Here is a tiny trained network, its code and every weight. The questions are about switching its units off for an input and a target symbol, where a switched-off unit gives its printed mean instead of its output.

import numpy as np


def w(rows, s, z=0):
    codes = np.array(rows[::2]) - 128.0
    scale = np.full(codes.shape[1], s)
    scale[-1] = z or s
    return codes * scale


def f(y):
    return y / 2 * (1 + np.tanh(0.7978845608 * (y + 0.044715 * y**3)))


def softmax(a):
    e = np.exp(a - a.max(-1, keepdims=True))
    return e / e.sum(-1, keepdims=True)


def log_softmax(a):
    a = a - a.max(-1, keepdims=True)
    return a - np.log(np.exp(a).sum(-1, keepdims=True))


def net(x, mask):
    ids = ['αβγδζηλμτφω'.index(c) for c in x.split()]
    T = len(ids)
    res = E[ids] + P[:T]
    r = res
    for j in range(2):
        rows = slice(2 * j, 2 * j + 2)
        q, k, v = (r @ M[0][rows].T for M in (Q, K, V))
        z = softmax(np.where(np.tri(T) > 0, q @ k.T / 2**0.5, -1e9)) @ v
        o = O[0][rows]
        res = res + np.where(mask[j], z, o[:, -1]) @ o[:, :-1]
    y = f(res @ A[0][:, :-1].T + A[0][:, -1])
    res = res + np.where(mask[2:10], y, B[0][:, -1]) @ B[0][:, :-1]
    return log_softmax(res[-1] @ U[:, :-1].T + U[:, -1])


Q, K, V, O, A, B = {}, {}, {}, {}, {}, {}
E = w([
[127,128,147,185,121,117],'α',
[129,105,119,161,185,129],'β',
[95,77,124,197,176,133],'γ',
[97,155,149,133,139,136],'δ',
[85,78,112,120,126,148],'ζ',
[68,122,153,85,190,163],'η',
[114,89,66,96,65,159],'λ',
[76,95,204,225,150,147],'μ',
[39,29,140,95,137,159],'τ',
[98,168,127,72,4,180],'φ',
[54,128,164,69,61,206],'ω',
],0.019)
P = w([
[181,137,117,201,150,236],'0',
[251,67,206,120,112,119],'1',
[83,173,57,201,106,187],'2',
[152,103,178,120,60,44],'3',
[44,185,43,196,118,101],'4',
[133,87,202,173,26,74],'5',
],0.014)
Q[0] = w([
[54,177,84,150,148,58],'head 1',
[108,150,103,186,134,231],'head 1',
[112,126,140,99,105,245],'head 2',
[7,201,79,123,110,133],'head 2',
],0.014)
K[0] = w([
[60,115,119,155,78,97],'head 1',
[110,100,165,130,79,177],'head 1',
[142,95,153,73,104,210],'head 2',
[72,136,91,9,114,129],'head 2',
],0.015)
V[0] = w([
[172,138,51,129,175,86],'head 1',
[146,129,72,44,51,152],'head 1',
[86,11,126,121,128,137],'head 2',
[86,111,148,73,195,168],'head 2',
],0.012)
O[0] = w([
[157,147,128,159,251,155,33],'head 1',
[118,158,137,111,98,216,1],'head 1',
[80,112,77,35,154,122,169],'head 2',
[24,186,140,128,170,49,112],'head 2',
],0.013,0.0081)
A[0] = w([
[172,192,69,198,146,172,74],'neuron 1',
[89,245,25,116,211,176,145],'neuron 2',
[112,182,95,177,247,137,46],'neuron 3',
[186,161,12,191,100,254,32],'neuron 4',
[123,229,101,206,152,96,123],'neuron 5',
[99,168,83,175,157,203,247],'neuron 6',
[97,79,178,60,114,57,152],'neuron 7',
[154,160,203,166,89,98,3],'neuron 8',
],0.01,0.0065)
B[0] = w([
[206,140,185,48,135,159,145],'neuron 1',
[94,71,199,8,183,169,173],'neuron 2',
[103,170,217,230,212,138,153],'neuron 3',
[89,70,201,179,157,107,167],'neuron 4',
[162,206,128,92,154,131,172],'neuron 5',
[160,187,24,165,156,201,173],'neuron 6',
[179,141,142,147,110,150,254],'neuron 7',
[53,110,51,143,154,43,155],'neuron 8',
],0.011,0.014)
U = w([
[252,82,187,74,119,149,215],'α',
[65,100,117,156,104,43,208],'β',
[89,118,122,190,120,174,1],'γ',
[62,77,102,88,135,115,37],'δ',
[60,162,71,138,87,152,57],'ζ',
[93,93,69,183,185,126,29],'η',
[77,142,143,128,150,131,67],'λ',
[174,129,133,142,170,160,4],'μ',
[125,104,1,109,171,149,136],'τ',
[142,83,92,118,164,197,73],'φ',
[177,199,37,174,135,162,133],'ω',
],0.0078,0.0072)

Each question gives the input, a string of symbols that net reads in full, and the target symbol t.
The units are the heads (2 rows each of Q, K, V and O) and the neurons (one row each of A and B). Each row of codes is followed by its name. A weight is (code - 128) times the scale printed after its matrix; where a second scale follows, it is the last column's (O, A, B and U).
mask holds one flag per unit, heads first, then neurons. A switched-off unit (its flag False) gives its mean, the last column of its rows in O or B, instead of its output. The means were averaged over made-up inputs and are rounded, as every weight is.
A unit's drop is (log p(t) with every unit on - log p(t) with that unit switched off) / (log p(t) with every unit on - log p(t) with every unit switched off).
unit that matters most: the unit with the biggest drop
top k neurons: the k neurons with the biggest drops, biggest first
which heads matter: for each layer, one digit per head in row order, 1 if its drop is at least 0.15 and else 0, layers parted by /
input λ η γ, target φ: unit that matters most -> neuron 2
input α α α, target α: which heads matter -> 01
input δ α α τ α, target δ: which heads matter -> 01
input δ λ η, target φ: which heads matter -> 10
input β δ α, target ω: top 3 neurons -> neuron 6; neuron 2; neuron 5
input δ δ φ η α, target γ: which heads matter -> 10
input β α η φ δ, target γ: which heads matter -> 11
input η γ β, target λ: which heads matter -> 01
input α η τ, target δ: which heads matter -> 01
input δ μ λ α δ, target φ: which heads matter -> 10
input γ δ λ β ζ, target φ: which heads matter -> 10
input γ δ δ γ γ, target ω: which heads matter -> 01
input φ δ μ, target γ: top 2 neurons -> neuron 4; neuron 6
input γ μ α λ α, target φ: which heads matter -> 11
input η μ γ, target β: unit that matters most -> head 1
input δ φ τ δ ζ, target δ: which heads matter -> 01
input η δ μ α δ γ, target α: top 2 neurons -> neuron 8; neuron 7
input ζ α δ, target τ: top 3 neurons -> neuron 2; neuron 6; neuron 7
input μ δ α η δ, target λ: top 3 neurons -> neuron 2; neuron 3; neuron 5
input γ φ ω α α, target ζ: unit that matters most -> head 1
input δ τ α γ, target α: top 2 neurons -> neuron 8; neuron 6
input φ δ δ δ η φ, target β: top 2 neurons -> neuron 8; neuron 6
input α δ δ, target ω: top 3 neurons -> neuron 6; neuron 5; neuron 2
input δ δ γ, target ω: top 2 neurons -> neuron 6; neuron 5
